Here is a tiny trained network, its code and every weight. The questions are about switching its units off for an input and a target symbol, where a switched-off unit gives its printed mean instead of its output.

import numpy as np


def w(rows, s, z=0):
    codes = np.array(rows[::2]) - 128.0
    scale = np.full(codes.shape[1], s)
    scale[-1] = z or s
    return codes * scale


def softmax(a):
    e = np.exp(a - a.max(-1, keepdims=True))
    return e / e.sum(-1, keepdims=True)


def log_softmax(a):
    a = a - a.max(-1, keepdims=True)
    return a - np.log(np.exp(a).sum(-1, keepdims=True))


def net(x, mask):
    ids = ['ΔΘΛΨβζξσ'.index(c) for c in x.split()]
    T = len(ids)
    res = E[ids] + P[:T]
    u = 0
    for l in range(2):
        r = res
        for j in range(3):
            rows = slice(3 * j, 3 * j + 3)
            q, k, v = (r @ M[l][rows].T for M in (Q, K, V))
            z = softmax(np.where(np.tri(T) > 0, q @ k.T / 3**0.5, -1e9)) @ v
            o = O[l][rows]
            res = res + np.where(mask[u + j], z, o[:, -1]) @ o[:, :-1]
        u += 3
    return log_softmax(res[-1] @ U[:, :-1].T + U[:, -1])


Q, K, V, O = {}, {}, {}, {}
E = w([
[88,67,143],'Δ',
[87,187,75],'Θ',
[147,61,122],'Λ',
[86,129,119],'Ψ',
[101,252,143],'β',
[222,28,45],'ζ',
[41,101,28],'ξ',
[212,137,152],'σ',
],0.016)
P = w([
[76,154,62],'0',
[87,151,191],'1',
[99,163,218],'2',
[94,175,255],'3',
[151,83,147],'4',
[175,121,238],'5',
[84,205,251],'6',
[103,182,245],'7',
[82,217,251],'8',
],0.0061)
Q[0] = w([
[8,127,165],'L0H0',
[145,139,108],'L0H0',
[92,136,80],'L0H0',
[169,111,179],'L0H1',
[117,44,156],'L0H1',
[115,112,123],'L0H1',
[134,144,28],'L0H2',
[108,121,127],'L0H2',
[140,146,211],'L0H2',
],0.015)
K[0] = w([
[66,205,141],'L0H0',
[217,122,66],'L0H0',
[176,87,119],'L0H0',
[206,182,168],'L0H1',
[164,91,94],'L0H1',
[142,72,140],'L0H1',
[253,162,115],'L0H2',
[130,122,125],'L0H2',
[93,57,72],'L0H2',
],0.015)
V[0] = w([
[153,107,173],'L0H0',
[51,237,87],'L0H0',
[92,90,176],'L0H0',
[127,184,109],'L0H1',
[55,181,87],'L0H1',
[30,8,86],'L0H1',
[125,118,85],'L0H2',
[71,125,136],'L0H2',
[136,176,89],'L0H2',
],0.011)
O[0] = w([
[94,111,113,85],'L0H0',
[171,155,212,251],'L0H0',
[255,68,127,123],'L0H0',
[125,131,118,143],'L0H1',
[124,206,181,218],'L0H1',
[96,179,208,230],'L0H1',
[155,148,119,149],'L0H2',
[185,108,153,166],'L0H2',
[111,205,140,149],'L0H2',
],0.0092,0.012)
Q[1] = w([
[106,143,186],'L1H0',
[241,106,182],'L1H0',
[160,161,216],'L1H0',
[180,188,61],'L1H1',
[177,144,187],'L1H1',
[254,90,122],'L1H1',
[157,199,105],'L1H2',
[218,213,141],'L1H2',
[222,160,60],'L1H2',
],0.009)
K[1] = w([
[153,73,184],'L1H0',
[107,190,105],'L1H0',
[90,193,129],'L1H0',
[120,161,146],'L1H1',
[75,29,115],'L1H1',
[165,22,69],'L1H1',
[140,101,102],'L1H2',
[164,2,81],'L1H2',
[52,25,115],'L1H2',
],0.011)
V[1] = w([
[207,96,134],'L1H0',
[104,91,79],'L1H0',
[84,255,136],'L1H0',
[133,117,63],'L1H1',
[134,192,125],'L1H1',
[156,75,160],'L1H1',
[7,101,56],'L1H2',
[51,178,110],'L1H2',
[117,160,34],'L1H2',
],0.0085)
O[1] = w([
[114,112,127,87],'L1H0',
[130,172,126,64],'L1H0',
[139,48,81,251],'L1H0',
[241,167,151,76],'L1H1',
[158,169,35,164],'L1H1',
[95,1,164,112],'L1H1',
[109,109,158,70],'L1H2',
[104,204,178,145],'L1H2',
[211,148,101,91],'L1H2',
],0.0068,0.028)
U = w([
[75,73,225,110],'Δ',
[161,178,125,3],'Θ',
[166,102,113,181],'Λ',
[154,130,211,80],'Ψ',
[79,70,134,25],'β',
[125,174,86,155],'ζ',
[1,148,153,203],'ξ',
[98,133,113,3],'σ',
],0.009,0.0058)

Each question gives the input, a string of symbols that net reads in full, and the target symbol t.
The units are the heads (3 rows each of Q, K, V and O). Each row of codes is followed by its name. A weight is (code - 128) times the scale printed after its matrix; where a second scale follows, it is the last column's (O and U).
mask holds one flag per head, layer by layer. A switched-off head (its flag False) gives its mean, the last column of its rows in O, instead of its output. The means were averaged over made-up inputs and are rounded, as every weight is.
A unit's drop is (log p(t) with every unit on - log p(t) with that unit switched off) / (log p(t) with every unit on - log p(t) with every unit switched off).
The circuit of an input: a set's keep is (log p(t) with only the set's units on - log p(t) with every unit switched off) / (log p(t) with every unit on - log p(t) with every unit switched off). Starting from all 6 units, units are removed one at a time, each time the one whose removal leaves the highest keep (on an exact tie, the one counted first), for as long as the keep stays at least 0.8.
units of the circuit, in order: the units of the circuit, biggest drop first
heads that matter: for each layer, one digit per head in row order, 1 if its drop is at least 0.15 and else 0, layers parted by /
drop of u: that unit's drop, to one decimal
input ξ Ψ Ψ σ Λ Ψ, target Λ: heads that matter	110 / 001
input Ψ ξ Ψ ζ σ Ψ Λ, target Λ: units of the circuit, in order	[L0H1]
input Λ Λ Θ Ψ ξ Δ ξ Ψ Ψ, target Δ: units of the circuit, in order	[L1H1; L0H0; L0H1; L0H2]
input Ψ ξ β ζ β Ψ ξ ξ Ψ, target Ψ: units of the circuit, in order	[L0H0; L1H1; L0H1; L0H2]
input ξ ξ Ψ ζ Ψ ξ β β, target Ψ: units of the circuit, in order	[L0H0; L1H1; L0H2]
input β ξ ξ Λ β ξ Θ ξ σ, target Λ: units of the circuit, in order	[L0H1; L1H2]
input Δ Δ Ψ β β, target Δ: units of the circuit, in order	[L1H1; L0H2]
input β ξ Ψ ξ ζ, target ξ: units of the circuit, in order	[L0H0; L1H0]
input Δ σ Ψ ξ ξ ζ β β, target Ψ: heads that matter	100 / 010
input β Ψ Λ ζ, target ζ: heads that matter	111 / 110
input β ζ σ Θ Δ β ζ, target ζ: heads that matter	110 / 110
input σ ξ β β β Ψ, target Λ: drop of L0H1	0.8
input Θ σ ξ β Θ Δ ξ ξ ζ, target ξ: drop of L0H1	-0.2
input ξ ξ Ψ β, target ζ: drop of L1H2	0.1
input β Δ β, target Δ: drop of L0H1	-0.2
